Here is a tiny trained network, its code and every weight. The questions are about switching its units off for an input and a class, where a switched-off unit gives its printed mean instead of its output.

import numpy as np


def w(rows, s, z=0):
    codes = np.array(rows[::2]) - 128.0
    scale = np.full(codes.shape[1], s)
    scale[-1] = z or s
    return codes * scale


def f(y):
    return y / 2 * (1 + np.tanh(0.7978845608 * (y + 0.044715 * y**3)))


def log_softmax(a):
    a = a - a.max(-1, keepdims=True)
    return a - np.log(np.exp(a).sum(-1, keepdims=True))


def net(x, mask):
    res = np.array(x, float).reshape(1, 3) / 4 @ E
    y = f(res @ A[0][:, :-1].T + A[0][:, -1])
    res = res + np.where(mask, y, B[0][:, -1]) @ B[0][:, :-1]
    return log_softmax(res[-1] @ U[:, :-1].T + U[:, -1])


A, B = {}, {}
E = w([
[66,52,75,126,91,96],'x0',
[141,247,65,173,112,96],'x1',
[116,85,198,183,169,30],'x2',
],0.015)
A[0] = w([
[104,90,89,142,191,66,37],'n1',
[63,43,109,135,140,163,188],'n2',
[195,175,192,120,192,166,109],'n3',
[132,157,63,115,150,157,100],'n4',
[104,112,157,54,133,171,109],'n5',
[249,105,131,141,153,138,72],'n6',
[83,122,158,77,208,53,85],'n7',
[107,121,103,80,103,190,76],'n8',
[67,71,145,153,100,136,145],'n9',
[168,120,214,213,59,125,86],'n10',
[97,154,133,46,121,124,64],'n11',
[147,197,107,187,125,110,231],'n12',
[114,91,188,110,159,182,72],'n13',
[117,97,199,145,184,214,54],'n14',
[86,110,172,52,180,141,51],'n15',
[120,137,88,215,172,117,102],'n16',
[145,114,138,156,199,95,111],'n17',
[44,90,89,158,46,114,191],'n18',
[116,160,160,101,191,146,73],'n19',
[214,123,133,73,90,219,105],'n20',
[153,107,199,97,163,49,20],'n21',
[135,102,141,186,200,123,45],'n22',
[158,115,154,157,111,94,7],'n23',
[153,155,201,136,171,185,63],'n24',
],0.012,0.0014)
B[0] = w([
[161,106,143,110,91,112,202],'n1',
[100,190,130,91,139,157,237],'n2',
[96,90,179,3,39,43,239],'n3',
[145,143,169,193,109,119,193],'n4',
[142,144,123,184,158,165,193],'n5',
[85,114,86,83,132,123,175],'n6',
[172,154,106,111,136,123,214],'n7',
[202,91,83,141,125,136,196],'n8',
[116,125,153,116,147,110,212],'n9',
[196,140,88,83,125,134,192],'n10',
[141,69,137,162,144,156,147],'n11',
[80,168,177,156,199,125,247],'n12',
[117,191,196,166,196,172,214],'n13',
[46,186,158,176,187,152,217],'n14',
[149,172,181,157,216,167,201],'n15',
[133,142,182,181,159,141,190],'n16',
[121,62,84,114,62,146,195],'n17',
[77,128,170,44,105,34,240],'n18',
[121,120,139,78,142,118,167],'n19',
[158,84,24,171,86,171,226],'n20',
[185,114,165,161,74,175,236],'n21',
[213,111,113,194,133,159,191],'n22',
[161,81,87,200,112,161,164],'n23',
[42,83,89,42,140,79,207],'n24',
],0.0073,0.012)
U = w([
[74,83,121,15,105,64,219],'0',
[97,182,131,193,216,111,144],'1',
[250,61,91,161,86,122,9],'2',
],0.011,0.0013)

Each question gives the input, the list of numbers given to net, and the class t.
The units are the neurons (one row each of A and B). Each row of codes is followed by its name. A weight is (code - 128) times the scale printed after its matrix; where a second scale follows, it is the last column's (A, B and U).
mask holds one flag per neuron, in row order. A switched-off neuron (its flag False) gives its mean, the last column of its row in B, instead of its output. The means were averaged over made-up inputs and are rounded, as every weight is.
A unit's drop is (log p(t) with every unit on - log p(t) with that unit switched off) / (log p(t) with every unit on - log p(t) with every unit switched off).
The circuit of an input: a set's keep is (log p(t) with only the set's units on - log p(t) with every unit switched off) / (log p(t) with every unit on - log p(t) with every unit switched off). Starting from the 12 units with the biggest drops (on a tie, the unit counted first), units are removed one at a time, each time the one whose removal leaves the highest keep (on an exact tie, the one counted first), for as long as the keep stays at least 0.8.
units of the circuit, in order: the units of the circuit, biggest drop first
most important unit: the unit with the biggest drop
k most important neurons: the k neurons with the biggest drops, biggest first
drop of u: that unit's drop, to one decimal
input [1,-4,5], class 2: units of the circuit, in order -> (n21)
input [5,-6,5], class 1: units of the circuit, in order -> (n3, n15)
input [1,-5,-6], class 2: 2 most important neurons -> (n20, n8)
input [-4,-7,8], class 2: 3 most important neurons -> (n21, n17, n22)
input [-3,-6,4], class 1: 2 most important neurons -> (n14, n13)
input [8,8,5], class 0: 3 most important neurons -> (n18, n1, n13)
input [-3,-4,-1], class 1: 3 most important neurons -> (n18, n14, n13)
input [-5,-8,-1], class 1: 3 most important neurons -> (n14, n13, n15)
input [5,-5,-6], class 2: 2 most important neurons -> (n8, n20)
input [-4,3,-5], class 2: 2 most important neurons -> (n20, n18)
input [-7,-4,-4], class 0: 2 most important neurons -> (n3, n24)
input [6,-3,8], class 2: 2 most important neurons -> (n21, n22)
input [-4,3,4], class 0: 2 most important neurons -> (n3, n20)
input [3,4,5], class 2: most important unit -> n14
input [-1,-8,4], class 1: drop of n19 -> 0.0
input [-8,8,-6], class 0: drop of n14 -> 0.1
input [0,-7,6], class 1: drop of n14 -> 0.8
input [-4,-1,-4], class 0: drop of n20 -> -0.2
